Here is a tiny trained network, its code and every weight. The questions are about switching its units off for an input and a class, where a switched-off unit gives its printed mean instead of its output.

import numpy as np


def w(rows, s, z=0):
    codes = np.array(rows[::2]) - 128.0
    scale = np.full(codes.shape[1], s)
    scale[-1] = z or s
    return codes * scale


def f(y):
    return np.maximum(y, 0)


def log_softmax(a):
    a = a - a.max(-1, keepdims=True)
    return a - np.log(np.exp(a).sum(-1, keepdims=True))


def net(x, mask):
    res = np.array(x, float).reshape(1, 5) / 4 @ E
    y = f(res @ A[0][:, :-1].T + A[0][:, -1])
    res = res + np.where(mask, y, B[0][:, -1]) @ B[0][:, :-1]
    return log_softmax(res[-1] @ U[:, :-1].T + U[:, -1])


A, B = {}, {}
E = w([
[39,148,48,189,204],'x0',
[137,126,81,84,43],'x1',
[65,87,253,96,72],'x2',
[98,196,57,46,76],'x3',
[151,231,174,78,210],'x4',
],0.0077)
A[0] = w([
[123,174,92,86,154,142],'neuron 1',
[100,5,103,130,167,218],'neuron 2',
[213,201,133,69,120,169],'neuron 3',
[164,164,116,88,106,128],'neuron 4',
[142,135,86,100,127,165],'neuron 5',
[52,110,123,76,189,170],'neuron 6',
[169,186,155,167,186,182],'neuron 7',
[126,144,74,91,152,141],'neuron 8',
[175,166,61,71,146,157],'neuron 9',
[197,65,148,157,107,255],'neuron 10',
[171,197,103,107,169,181],'neuron 11',
[107,114,62,106,193,183],'neuron 12',
[115,181,193,113,122,181],'neuron 13',
[158,104,205,40,96,179],'neuron 14',
[81,80,73,167,74,206],'neuron 15',
[34,93,152,144,141,163],'neuron 16',
[65,136,109,80,167,210],'neuron 17',
[173,54,127,96,77,179],'neuron 18',
[104,211,87,102,175,148],'neuron 19',
[153,124,38,136,119,172],'neuron 20',
[204,115,123,108,142,153],'neuron 21',
[61,100,123,96,115,195],'neuron 22',
[117,173,123,88,144,166],'neuron 23',
],0.012,0.0045)
B[0] = w([
[106,91,161,137,67,182],'neuron 1',
[204,171,60,176,132,228],'neuron 2',
[165,45,148,77,166,226],'neuron 3',
[141,122,148,66,112,177],'neuron 4',
[141,111,172,169,77,170],'neuron 5',
[123,131,159,172,112,185],'neuron 6',
[71,61,113,102,174,206],'neuron 7',
[145,113,199,145,78,176],'neuron 8',
[122,89,157,148,114,204],'neuron 9',
[166,160,53,98,203,233],'neuron 10',
[90,55,163,79,119,204],'neuron 11',
[123,88,117,161,87,196],'neuron 12',
[88,151,199,33,178,206],'neuron 13',
[186,197,99,69,124,254],'neuron 14',
[204,140,146,200,73,229],'neuron 15',
[104,230,116,188,121,210],'neuron 16',
[107,106,213,198,152,189],'neuron 17',
[212,129,67,156,170,216],'neuron 18',
[111,78,149,138,122,207],'neuron 19',
[115,103,113,176,75,201],'neuron 20',
[115,107,113,110,165,174],'neuron 21',
[140,227,133,180,160,190],'neuron 22',
[87,84,255,113,91,180],'neuron 23',
],0.0071,0.01)
U = w([
[154,135,85,234,85,156],'0',
[11,181,176,149,174,46],'1',
[84,100,90,118,224,238],'2',
[141,129,130,44,141,208],'3',
[78,49,168,117,98,4],'4',
],0.012,0.0013)

Each question gives the input, the list of numbers given to net, and the class t.
The units are the neurons (one row each of A and B). Each row of codes is followed by its name. A weight is (code - 128) times the scale printed after its matrix; where a second scale follows, it is the last column's (A, B and U).
mask holds one flag per neuron, in row order. A switched-off neuron (its flag False) gives its mean, the last column of its row in B, instead of its output. The means were averaged over made-up inputs and are rounded, as every weight is.
A unit's drop is (log p(t) with every unit on - log p(t) with that unit switched off) / (log p(t) with every unit on - log p(t) with every unit switched off).
The circuit of an input: a set's keep is (log p(t) with only the set's units on - log p(t) with every unit switched off) / (log p(t) with every unit on - log p(t) with every unit switched off). Starting from the 12 units with the biggest drops (on a tie, the unit counted first), units are removed one at a time, each time the one whose removal leaves the highest keep (on an exact tie, the one counted first), for as long as the keep stays at least 0.8.
circuit, biggest first: the units of the circuit, biggest drop first
most important unit: the unit with the biggest drop
top k neurons: the k neurons with the biggest drops, biggest first
drop when u is switched off: that unit's drop, to one decimal
input [-8,-3,8,-1,-7], class 3: circuit, biggest first	[neuron 14]
input [2,4,7,3,6], class 1: circuit, biggest first	[neuron 17; neuron 22; neuron 18]
input [2,6,2,-2,5], class 4: circuit, biggest first	[neuron 10; neuron 2]
input [-7,-6,1,-6,-4], class 2: circuit, biggest first	[neuron 10; neuron 15]
input [-6,-8,3,-2,-5], class 3: circuit, biggest first	[neuron 14; neuron 10]
input [4,2,5,-7,2], class 1: top 3 neurons	[neuron 18; neuron 15; neuron 16]
input [-2,-5,8,-4,0], class 1: top 2 neurons	[neuron 16; neuron 3]
input [-4,-7,3,1,0], class 3: top 2 neurons	[neuron 14; neuron 17]
input [-2,-5,0,-8,-2], class 2: top 3 neurons	[neuron 15; neuron 10; neuron 7]
input [-8,1,1,-3,-7], class 0: top 2 neurons	[neuron 18; neuron 13]
input [5,0,6,4,-4], class 0: drop when neuron 15 is switched off	0.1
input [3,-6,-8,6,-3], class 4: drop when neuron 11 is switched off	0.2
input [5,7,7,5,4], class 1: drop when neuron 4 is switched off	0.0
input [6,0,6,-5,-2], class 0: most important unit	neuron 2
